Below is a small trained network, with its code and all its weights. Each question gives an input and a target symbol and asks what happens when units are switched off, that is, made to give their printed mean instead of their output.

import numpy as np


def w(rows, s, z=0):
    codes = np.array(rows[::2]) - 128.0
    scale = np.full(codes.shape[1], s)
    scale[-1] = z or s
    return codes * scale


def f(y):
    return y / 2 * (1 + np.tanh(0.7978845608 * (y + 0.044715 * y**3)))


def softmax(a):
    e = np.exp(a - a.max(-1, keepdims=True))
    return e / e.sum(-1, keepdims=True)


def log_softmax(a):
    a = a - a.max(-1, keepdims=True)
    return a - np.log(np.exp(a).sum(-1, keepdims=True))


def net(x, mask):
    ids = ['ΓΔΞΣΨΩαβεζηλφ'.index(c) for c in x.split()]
    T = len(ids)
    res = E[ids] + P[:T]
    r = res
    for j in range(3):
        rows = slice(2 * j, 2 * j + 2)
        q, k, v = (r @ M[0][rows].T for M in (Q, K, V))
        z = softmax(np.where(np.tri(T) > 0, q @ k.T / 2**0.5, -1e9)) @ v
        o = O[0][rows]
        res = res + np.where(mask[j], z, o[:, -1]) @ o[:, :-1]
    y = f(res @ A[0][:, :-1].T + A[0][:, -1])
    res = res + np.where(mask[3:15], y, B[0][:, -1]) @ B[0][:, :-1]
    return log_softmax(res[-1] @ U[:, :-1].T + U[:, -1])


Q, K, V, O, A, B = {}, {}, {}, {}, {}, {}
E = w([
[143,207,134,203,3,66,99,106,56,58],'Γ',
[77,95,179,160,73,149,208,166,94,76],'Δ',
[147,68,92,60,104,67,235,204,95,249],'Ξ',
[74,80,72,85,125,240,173,123,85,203],'Σ',
[74,129,130,222,137,63,72,104,25,234],'Ψ',
[51,141,62,152,11,212,118,37,67,94],'Ω',
[154,229,159,218,129,195,159,61,163,98],'α',
[200,210,126,146,98,48,174,70,155,215],'β',
[154,134,187,107,172,196,252,145,195,210],'ε',
[181,198,55,141,56,176,59,40,93,224],'ζ',
[130,79,57,35,51,67,63,162,108,122],'η',
[194,149,188,228,133,78,199,189,114,203],'λ',
[174,188,63,39,12,207,203,34,192,117],'φ',
],0.0054)
P = w([
[92,156,155,138,51,170,155,172,138,127],'0',
[76,237,34,191,25,110,108,115,214,254],'1',
[134,126,160,143,77,168,157,148,106,121],'2',
[86,249,47,171,49,108,123,111,187,249],'3',
[166,113,153,138,110,154,159,111,82,128],'4',
[96,237,61,165,49,118,149,94,162,239],'5',
[192,100,150,126,141,139,160,75,55,125],'6',
[105,231,76,160,61,117,162,78,137,229],'7',
[220,87,146,112,175,122,168,34,30,123],'8',
[115,217,83,153,75,114,177,62,119,211],'9',
],0.0067)
Q[0] = w([
[125,223,109,224,29,167,226,43,73,237],'H0',
[132,34,147,31,227,92,31,213,184,20],'H0',
[84,191,68,139,138,78,123,109,152,173],'H1',
[172,65,187,117,118,178,133,147,104,83],'H1',
[82,38,175,53,220,95,24,206,173,2],'H2',
[175,219,84,203,37,159,231,51,83,253],'H2',
],0.0086)
K[0] = w([
[241,33,171,83,229,124,149,5,16,63],'H0',
[15,224,83,171,26,134,108,252,241,194],'H0',
[39,226,27,195,51,87,62,110,231,236],'H1',
[218,30,229,61,205,169,194,145,25,20],'H1',
[8,212,120,162,21,142,95,239,254,185],'H2',
[248,44,138,97,236,112,162,17,2,70],'H2',
],0.0073)
V[0] = w([
[208,171,163,76,155,185,218,121,213,184],'H0',
[181,177,40,101,135,44,44,98,138,227],'H0',
[58,186,42,145,135,74,97,92,215,175],'H1',
[64,197,39,158,125,75,103,99,209,189],'H1',
[137,253,58,147,28,233,93,29,149,74],'H2',
[94,43,19,9,97,217,124,116,127,159],'H2',
],0.0068)
O[0] = w([
[234,54,253,38,67,216,24,131,191,173,170],'H0',
[13,232,124,64,166,73,17,232,187,193,92],'H0',
[105,189,95,126,109,119,116,84,149,181,227],'H1',
[113,183,102,124,111,115,116,90,139,186,253],'H1',
[122,188,218,11,236,108,103,63,13,57,196],'H2',
[208,223,36,44,155,251,126,208,35,135,105],'H2',
],0.006,0.0066)
A[0] = w([
[173,55,199,200,170,165,157,106,155,76,156],'N0',
[141,141,76,159,117,100,208,74,58,128,192],'N1',
[131,191,169,34,253,122,110,106,40,112,164],'N2',
[164,93,174,171,152,106,145,112,112,43,141],'N3',
[172,57,168,96,67,39,134,177,95,88,219],'N4',
[159,80,165,78,203,210,169,102,82,36,156],'N5',
[162,48,136,38,99,151,143,175,101,70,191],'N6',
[18,161,143,104,132,27,81,99,145,144,226],'N7',
[180,123,185,114,61,150,57,86,158,176,196],'N8',
[122,184,68,94,129,198,86,179,114,166,195],'N9',
[65,128,44,202,96,53,182,139,220,167,84],'N10',
[134,47,170,172,190,175,147,169,86,180,254],'N11',
],0.007,0.0034)
B[0] = w([
[62,150,170,207,135,124,67,183,196,117,183],'N0',
[156,108,61,181,129,102,229,54,45,98,223],'N1',
[130,120,148,169,18,87,24,121,80,3,217],'N2',
[104,124,116,209,67,123,100,137,205,64,166],'N3',
[160,250,64,129,43,4,192,230,173,144,162],'N4',
[81,66,80,97,175,219,142,94,206,89,202],'N5',
[87,173,45,10,166,139,203,188,211,109,168],'N6',
[25,158,170,63,217,77,158,120,170,117,232],'N7',
[183,70,217,74,105,168,115,92,167,193,254],'N8',
[154,226,85,134,129,162,71,246,107,155,200],'N9',
[62,54,97,236,144,234,51,138,155,59,210],'N10',
[78,193,136,190,225,150,104,205,82,211,163],'N11',
],0.0051,0.0075)
U = w([
[164,180,109,152,79,33,184,114,86,82,38],'Γ',
[58,134,62,149,150,125,160,157,196,77,25],'Δ',
[219,157,83,111,106,127,205,178,103,182,177],'Ξ',
[112,158,73,121,241,203,126,169,94,141,163],'Σ',
[71,102,137,147,253,90,164,103,66,140,254],'Ψ',
[168,57,70,172,92,161,172,69,62,103,111],'Ω',
[96,39,180,182,116,167,49,76,177,84,106],'α',
[155,106,208,54,148,62,208,63,122,173,241],'β',
[83,133,191,76,213,172,119,164,197,172,59],'ε',
[171,137,195,135,97,145,43,149,45,129,103],'ζ',
[83,179,112,55,117,48,105,195,150,107,169],'η',
[162,126,131,216,62,115,77,210,149,157,139],'λ',
[207,68,120,65,59,172,129,105,162,130,73],'φ',
],0.0065,0.0017)

Each question gives the input, a string of symbols that net reads in full, and the target symbol t.
The units are the heads (2 rows each of Q, K, V and O) and the neurons (one row each of A and B). Each row of codes is followed by its name. A weight is (code - 128) times the scale printed after its matrix; where a second scale follows, it is the last column's (O, A, B and U).
mask holds one flag per unit, heads first, then neurons. A switched-off unit (its flag False) gives its mean, the last column of its rows in O or B, instead of its output. The means were averaged over made-up inputs and are rounded, as every weight is.
A unit's drop is (log p(t) with every unit on - log p(t) with that unit switched off) / (log p(t) with every unit on - log p(t) with every unit switched off).
The circuit of an input: a set's keep is (log p(t) with only the set's units on - log p(t) with every unit switched off) / (log p(t) with every unit on - log p(t) with every unit switched off). Starting from the 12 units with the biggest drops (on a tie, the unit counted first), units are removed one at a time, each time the one whose removal leaves the highest keep (on an exact tie, the one counted first), for as long as the keep stays at least 0.8.
units of the circuit, in order: the units of the circuit, biggest drop first
most important unit: the unit with the biggest drop
k most important neurons: the k neurons with the biggest drops, biggest first
which heads matter: for each layer, one digit per head in row order, 1 if its drop is at least 0.15 and else 0, layers parted by /
drop when u is switched off: that unit's drop, to one decimal
input λ Γ η ζ α Δ λ Σ λ, target λ: units of the circuit, in order -> H2; H1; N4; N0
input ζ Δ Γ α α λ λ ε Ψ, target Ψ: which heads matter -> 101
input β Σ λ φ λ η, target α: units of the circuit, in order -> H2; N10
input Δ ζ Δ λ, target Ω: which heads matter -> 100
input α α Ω ζ Σ α α Δ β, target β: which heads matter -> 101
input ζ λ φ Ξ Ξ Δ Ξ, target Ξ: which heads matter -> 001
input Δ ζ λ φ, target α: which heads matter -> 001
input ε α Ξ η Δ α α φ, target β: which heads matter -> 001
input Δ α Γ ζ Σ φ Ω α, target Γ: most important unit -> H2
input λ λ ε ζ, target φ: units of the circuit, in order -> H0; N8
input Σ α λ Ξ Δ Ψ Σ, target Σ: units of the circuit, in order -> H2; H1; N11; N6
input Ψ ε φ Σ, target ζ: units of the circuit, in order -> H2; N2; H0; N9
input ζ Δ ε φ λ Δ β λ Δ α, target Ω: which heads matter -> 101
input λ η Δ α λ Ω ε λ ε β, target φ: units of the circuit, in order -> H0; H2; N8
input α ε ζ λ ζ Σ, target η: most important unit -> H0
input λ Σ α α η Ψ λ λ Ω Ω, target Γ: which heads matter -> 101
input λ ζ Ω Σ λ ζ Ω α α ζ, target β: which heads matter -> 001
input α Ψ Δ α Ψ Γ, target Δ: units of the circuit, in order -> H0; N10; H2; N7
input Δ ζ Ψ, target Ψ: which heads matter -> 100
input α α φ α, target ζ: most important neuron -> N2
input ζ λ α Ψ ζ Ψ, target η: 3 most important neurons -> N7; N2; N9
input Σ Σ Ξ α η, target η: which heads matter -> 110
input ε Ψ α ζ ζ α, target η: 3 most important neurons -> N7; N2; N9
input ζ Δ η β λ ζ Ω Ξ, target Γ: 2 most important neurons -> N2; N1
input ε λ Ψ α Δ α Ξ ε Ω Ψ, target Γ: drop when N2 is switched off -> 0.3
input Γ α φ λ, target ζ: drop when N1 is switched off -> 0.0
input φ Γ α α Δ Σ, target Ω: drop when H2 is switched off -> 0.1
